Small tables with named rows and columns. After each table, cells are looked up by row and column.

Table muv
fields: mot, dig, lik, vam
mim: [6.51, 6.88, 2.38, 2.28]
satil: [9.40, 8.38, 8.03, 3.52]
zov: [6.69, 0.32, 9.41, 3.77]
danoti: [1.53, 2.41, 9.16, 5.80]
vus: [2.52, 8.15, 7.95, 4.06]

mot of zov is 6.69
mot of satil is 9.40
mot of mim is 6.51
vam of satil is 3.52
lik of zov is 9.41
dig of zov is 0.32
mot of danoti is 1.53
mot of vus is 2.52
vam of zov is 3.77
dig of mim is 6.88
lik of mim is 2.38
vam of vus is 4.06
lik of danoti is 9.16

vogamo:
|  | nebi | sugo | vid | loz |
|---|---|---|---|---|
| ririp | 0.486 | 0.930 | 0.779 | 0.547 |
| pov | 0.686 | 0.236 | 0.513 | 0.599 |
| mamazo | 0.712 | 0.261 | 0.464 | 0.641 |
| fer | 0.467 | 0.479 | 0.869 | 0.386 |
| nez | 0.459 | 0.859 | 0.838 | 0.490 |
| kof | 0.597 | 0.980 | 0.575 | 0.706 |

What is the sugo of fer in vogamo?
0.479
What is the loz of fer in vogamo?
0.386
What is the nebi of pov in vogamo?
0.686
What is the vid of pov in vogamo?
0.513
What is the sugo of pov in vogamo?
0.236
What is the loz of nez in vogamo?
0.490
What is the loz of kof in vogamo?
0.706
What is the sugo of nez in vogamo?
0.859
What is the vid of mamazo in vogamo?
0.464
What is the loz of ririp in vogamo?
0.547
What is the loz of mamazo in vogamo?
0.641
What is the nebi of kof in vogamo?
0.597
What is the vid of kof in vogamo?
0.575
What is the vid of nez in vogamo?
0.838
Row with the largest loz: kof

diguruv =
columns: zet, dol, mogare, gilen
luv: [183, 111, 107, 128]
mufas: [123, 83, 90, 137]
bim: [107, 85, 84, 162]
suda: [52, 76, 44, 90]
gusit: [82, 87, 133, 196]

mogare of mufas is 90
dol of bim is 85
zet of luv is 183
dol of luv is 111
zet of bim is 107
zet of suda is 52
mogare of suda is 44
mogare of bim is 84
mogare of gusit is 133
gilen of mufas is 137
gilen of gusit is 196
dol of suda is 76
gilen of luv is 128
dol of gusit is 87
gilen of suda is 90
mogare of luv is 107
gilen of bim is 162
zet of mufas is 123
Row with the largest mogare: gusit

puvegu =
|  | liso | regomun | kazaliz | rep | doz | nunafep | padevak | lepe | gera | nogoko |
|---|---|---|---|---|---|---|---|---|---|---|
| pokuda | 163 | 182 | 166 | 168 | 187 | 166 | 179 | 162 | 219 | 155 |
| lateges | 185 | 217 | 179 | 146 | 173 | 176 | 192 | 177 | 179 | 186 |
| bapuf | 166 | 227 | 151 | 151 | 184 | 221 | 138 | 126 | 2 | 193 |
| zirakug | 176 | 204 | 153 | 154 | 156 | 166 | 191 | 193 | 208 | 196 |
| kival | 197 | 188 | 140 | 205 | 176 | 231 | 169 | 194 | 139 | 244 |
| dar | 174 | 201 | 180 | 156 | 174 | 179 | 169 | 169 | 204 | 189 |
| mitevob | 115 | 198 | 165 | 183 | 182 | 115 | 95 | 201 | 183 | 198 |
| dav | 187 | 138 | 14 | 132 | 223 | 214 | 76 | 145 | 147 | 97 |
| kelakuv | 200 | 195 | 182 | 147 | 152 | 162 | 156 | 181 | 180 | 193 |
| tago | 181 | 162 | 186 | 196 | 164 | 170 | 219 | 155 | 122 | 171 |
| fimef | 189 | 193 | 213 | 121 | 188 | 181 | 169 | 177 | 215 | 142 |

kelakuv, gera: 180
zirakug, rep: 154
zirakug, regomun: 204
tago, gera: 122
dav, nunafep: 214
kival, padevak: 169
zirakug, doz: 156
zirakug, padevak: 191
dav, doz: 223
dar, lepe: 169

